Below is a small trained network, with its code and all its weights. Each question gives an input and a target symbol and asks what happens when units are switched off, that is, made to give their printed mean instead of their output.

import numpy as np


def w(rows, s, z=0):
    codes = np.array(rows[::2]) - 128.0
    scale = np.full(codes.shape[1], s)
    scale[-1] = z or s
    return codes * scale


def f(y):
    return np.maximum(y, 0)


def softmax(a):
    e = np.exp(a - a.max(-1, keepdims=True))
    return e / e.sum(-1, keepdims=True)


def log_softmax(a):
    a = a - a.max(-1, keepdims=True)
    return a - np.log(np.exp(a).sum(-1, keepdims=True))


def net(x, mask):
    ids = ['γζθμσφω'.index(c) for c in x.split()]
    T = len(ids)
    res = E[ids] + P[:T]
    u = 0
    for l in range(2):
        r = res
        for j in range(3):
            rows = slice(3 * j, 3 * j + 3)
            q, k, v = (r @ M[l][rows].T for M in (Q, K, V))
            z = softmax(np.where(np.tri(T) > 0, q @ k.T / 3**0.5, -1e9)) @ v
            o = O[l][rows]
            res = res + np.where(mask[u + j], z, o[:, -1]) @ o[:, :-1]
        u += 3
        y = f(res @ A[l][:, :-1].T + A[l][:, -1])
        res = res + np.where(mask[u : u + 12], y, B[l][:, -1]) @ B[l][:, :-1]
        u += 12
    return log_softmax(res[-1] @ U[:, :-1].T + U[:, -1])


Q, K, V, O, A, B = {}, {}, {}, {}, {}, {}
E = w([
[78,189,204,170],'γ',
[154,100,89,25],'ζ',
[11,172,55,96],'θ',
[154,85,124,182],'μ',
[188,183,141,104],'σ',
[78,53,253,7],'φ',
[193,235,217,149],'ω',
],0.015)
P = w([
[123,115,255,75],'0',
[101,117,225,117],'1',
[111,113,207,132],'2',
[104,126,190,147],'3',
[99,129,166,150],'4',
[95,139,146,151],'5',
[91,133,131,155],'6',
[83,144,128,154],'7',
[75,148,115,155],'8',
[72,137,107,149],'9',
[64,131,100,155],'10',
[66,131,103,150],'11',
[49,125,96,154],'12',
[58,146,98,150],'13',
],0.0085)
Q[0] = w([
[31,136,163,163],'L0H0',
[75,176,92,203],'L0H0',
[116,47,80,188],'L0H0',
[179,132,117,150],'L0H1',
[144,167,52,137],'L0H1',
[62,112,190,166],'L0H1',
[2,124,62,131],'L0H2',
[177,117,99,116],'L0H2',
[131,34,119,97],'L0H2',
],0.013)
K[0] = w([
[181,79,36,96],'L0H0',
[146,143,189,120],'L0H0',
[191,254,88,100],'L0H0',
[167,176,108,97],'L0H1',
[176,155,33,109],'L0H1',
[38,56,238,117],'L0H1',
[103,34,166,72],'L0H2',
[61,240,158,164],'L0H2',
[175,210,159,84],'L0H2',
],0.0085)
V[0] = w([
[82,22,166,20],'L0H0',
[104,131,211,150],'L0H0',
[96,25,127,254],'L0H0',
[223,152,205,134],'L0H1',
[74,93,239,76],'L0H1',
[147,123,117,34],'L0H1',
[68,44,41,115],'L0H2',
[88,112,229,38],'L0H2',
[243,89,183,161],'L0H2',
],0.0077)
O[0] = w([
[129,68,34,123,195],'L0H0',
[67,88,139,73,179],'L0H0',
[85,50,146,198,94],'L0H0',
[80,117,103,164,152],'L0H1',
[159,155,46,101,249],'L0H1',
[154,207,56,253,148],'L0H1',
[108,108,88,80,86],'L0H2',
[197,106,159,86,237],'L0H2',
[89,128,111,84,132],'L0H2',
],0.0061,0.011)
A[0] = w([
[68,184,168,218,185],'L0N0',
[96,121,106,86,137],'L0N1',
[159,110,250,127,151],'L0N2',
[211,143,144,68,79],'L0N3',
[109,108,146,158,61],'L0N4',
[159,133,168,150,1],'L0N5',
[184,133,177,234,100],'L0N6',
[148,162,82,131,96],'L0N7',
[115,111,194,41,89],'L0N8',
[168,80,89,70,227],'L0N9',
[140,115,134,100,177],'L0N10',
[128,68,149,57,185],'L0N11',
],0.011,0.0041)
B[0] = w([
[151,79,127,97,165],'L0N0',
[121,93,101,123,184],'L0N1',
[96,172,154,129,170],'L0N2',
[168,139,136,121,194],'L0N3',
[134,166,156,127,130],'L0N4',
[138,148,99,71,132],'L0N5',
[128,67,115,5,151],'L0N6',
[118,123,121,117,172],'L0N7',
[132,179,101,130,181],'L0N8',
[131,140,101,149,254],'L0N9',
[118,147,129,163,171],'L0N10',
[107,112,151,172,203],'L0N11',
],0.011,0.0084)
Q[1] = w([
[99,127,189,78],'L1H0',
[126,184,72,50],'L1H0',
[98,111,130,65],'L1H0',
[189,86,230,37],'L1H1',
[131,127,170,77],'L1H1',
[207,156,128,174],'L1H1',
[197,45,101,59],'L1H2',
[110,112,97,80],'L1H2',
[200,82,45,254],'L1H2',
],0.0095)
K[1] = w([
[29,76,136,136],'L1H0',
[242,16,147,214],'L1H0',
[156,194,157,14],'L1H0',
[198,92,163,17],'L1H1',
[120,184,211,71],'L1H1',
[183,213,100,13],'L1H1',
[172,73,254,82],'L1H2',
[193,13,121,104],'L1H2',
[92,151,15,227],'L1H2',
],0.0067)
V[1] = w([
[185,46,165,167],'L1H0',
[141,121,196,78],'L1H0',
[100,156,112,165],'L1H0',
[130,163,125,101],'L1H1',
[195,116,182,183],'L1H1',
[243,164,107,143],'L1H1',
[204,68,104,118],'L1H2',
[161,102,129,214],'L1H2',
[144,80,132,107],'L1H2',
],0.011)
O[1] = w([
[184,160,101,254,12],'L1H0',
[163,63,84,197,101],'L1H0',
[113,95,178,113,110],'L1H0',
[168,68,80,156,212],'L1H1',
[124,52,55,180,12],'L1H1',
[104,77,158,198,254],'L1H1',
[97,129,158,78,167],'L1H2',
[139,62,113,152,1],'L1H2',
[164,170,133,142,110],'L1H2',
],0.0068,0.0051)
A[1] = w([
[166,169,177,91,76],'L1N0',
[124,190,74,122,160],'L1N1',
[105,98,189,114,187],'L1N2',
[45,114,82,204,72],'L1N3',
[99,217,80,164,189],'L1N4',
[178,177,255,141,95],'L1N5',
[188,160,192,216,155],'L1N6',
[90,80,103,235,76],'L1N7',
[3,156,252,186,93],'L1N8',
[189,123,16,245,101],'L1N9',
[64,84,95,39,126],'L1N10',
[68,118,71,165,254],'L1N11',
],0.0094,0.0055)
B[1] = w([
[67,135,131,117,168],'L1N0',
[184,88,132,134,232],'L1N1',
[88,153,84,156,172],'L1N2',
[55,113,114,2,135],'L1N3',
[103,91,154,141,225],'L1N4',
[189,158,140,169,165],'L1N5',
[232,60,203,82,141],'L1N6',
[104,65,69,176,135],'L1N7',
[111,129,87,151,152],'L1N8',
[163,106,78,97,147],'L1N9',
[158,102,143,161,254],'L1N10',
[115,188,165,138,219],'L1N11',
],0.011,0.007)
U = w([
[95,235,90,201,247],'γ',
[168,201,2,121,95],'ζ',
[96,132,132,36,57],'θ',
[99,98,150,170,254],'μ',
[159,142,175,166,130],'σ',
[137,198,72,145,51],'φ',
[139,225,131,95,49],'ω',
],0.012,0.0034)

Each question gives the input, a string of symbols that net reads in full, and the target symbol t.
The units are the heads (3 rows each of Q, K, V and O) and the neurons (one row each of A and B). Each row of codes is followed by its name. A weight is (code - 128) times the scale printed after its matrix; where a second scale follows, it is the last column's (O, A, B and U).
mask holds one flag per unit, layer by layer, with each layer's heads first. A switched-off unit (its flag False) gives its mean, the last column of its rows in O or B, instead of its output. The means were averaged over made-up inputs and are rounded, as every weight is.
A unit's drop is (log p(t) with every unit on - log p(t) with that unit switched off) / (log p(t) with every unit on - log p(t) with every unit switched off).
The circuit of an input: a set's keep is (log p(t) with only the set's units on - log p(t) with every unit switched off) / (log p(t) with every unit on - log p(t) with every unit switched off). Starting from the 12 units with the biggest drops (on a tie, the unit counted first), units are removed one at a time, each time the one whose removal leaves the highest keep (on an exact tie, the one counted first), for as long as the keep stays at least 0.8.
circuit, biggest first: the units of the circuit, biggest drop first
k most important neurons: the k neurons with the biggest drops, biggest first
top k neurons in layer l: the k neurons of layer l with the biggest drops, biggest first
heads that matter: for each layer, one digit per head in row order, 1 if its drop is at least 0.15 and else 0, layers parted by /
drop when u is switched off: that unit's drop, to one decimal
input φ ζ μ σ σ ω γ ω μ μ μ μ ζ, target γ: heads that matter : 110 / 010
input ζ ω γ θ ζ ω θ ω σ, target σ: 2 most important neurons : L0N3, L1N6
input σ μ σ, target μ: heads that matter : 100 / 110
input θ σ ζ φ ω, target ζ: heads that matter : 110 / 000
input ω θ γ, target γ: heads that matter : 010 / 101
input ζ θ ζ θ ω γ ω μ μ μ σ σ, target σ: heads that matter : 110 / 110
input μ θ μ, target θ: heads that matter : 001 / 110
input μ μ ζ μ θ, target θ: circuit, biggest first : L1N3
input ω γ γ, target γ: top 2 neurons in layer 1 : L1N8, L1N2
input μ μ ω ζ μ ω φ φ φ, target ζ: circuit, biggest first : L0H1, L1H0
input θ ζ φ μ, target ζ: circuit, biggest first : L0H1, L1N9
input θ μ θ θ φ, target ω: circuit, biggest first : L1H1, L0N8
input σ σ φ γ, target ζ: heads that matter : 011 / 000
input θ ω ζ ζ, target ζ: circuit, biggest first : L0N3, L1H0
input μ σ φ ω, target ζ: circuit, biggest first : L0H0, L0H1
input μ φ μ, target ζ: circuit, biggest first : L0H1
input φ γ μ ω ω ω μ σ, target γ: top 3 neurons in layer 1 : L1N2, L1N8, L1N1
input σ μ θ σ, target μ: 2 most important neurons : L0N3, L0N8
input ω μ γ γ μ γ μ σ γ φ, target γ: drop when L1H0 is switched off : 0.0
input μ θ ζ, target ζ: drop when L0H0 is switched off : 0.4
input σ γ γ μ ω ω γ μ θ θ, target θ: drop when L0H1 is switched off : -0.1
input μ θ θ μ γ θ γ θ μ μ, target θ: drop when L1H1 is switched off : 0.5
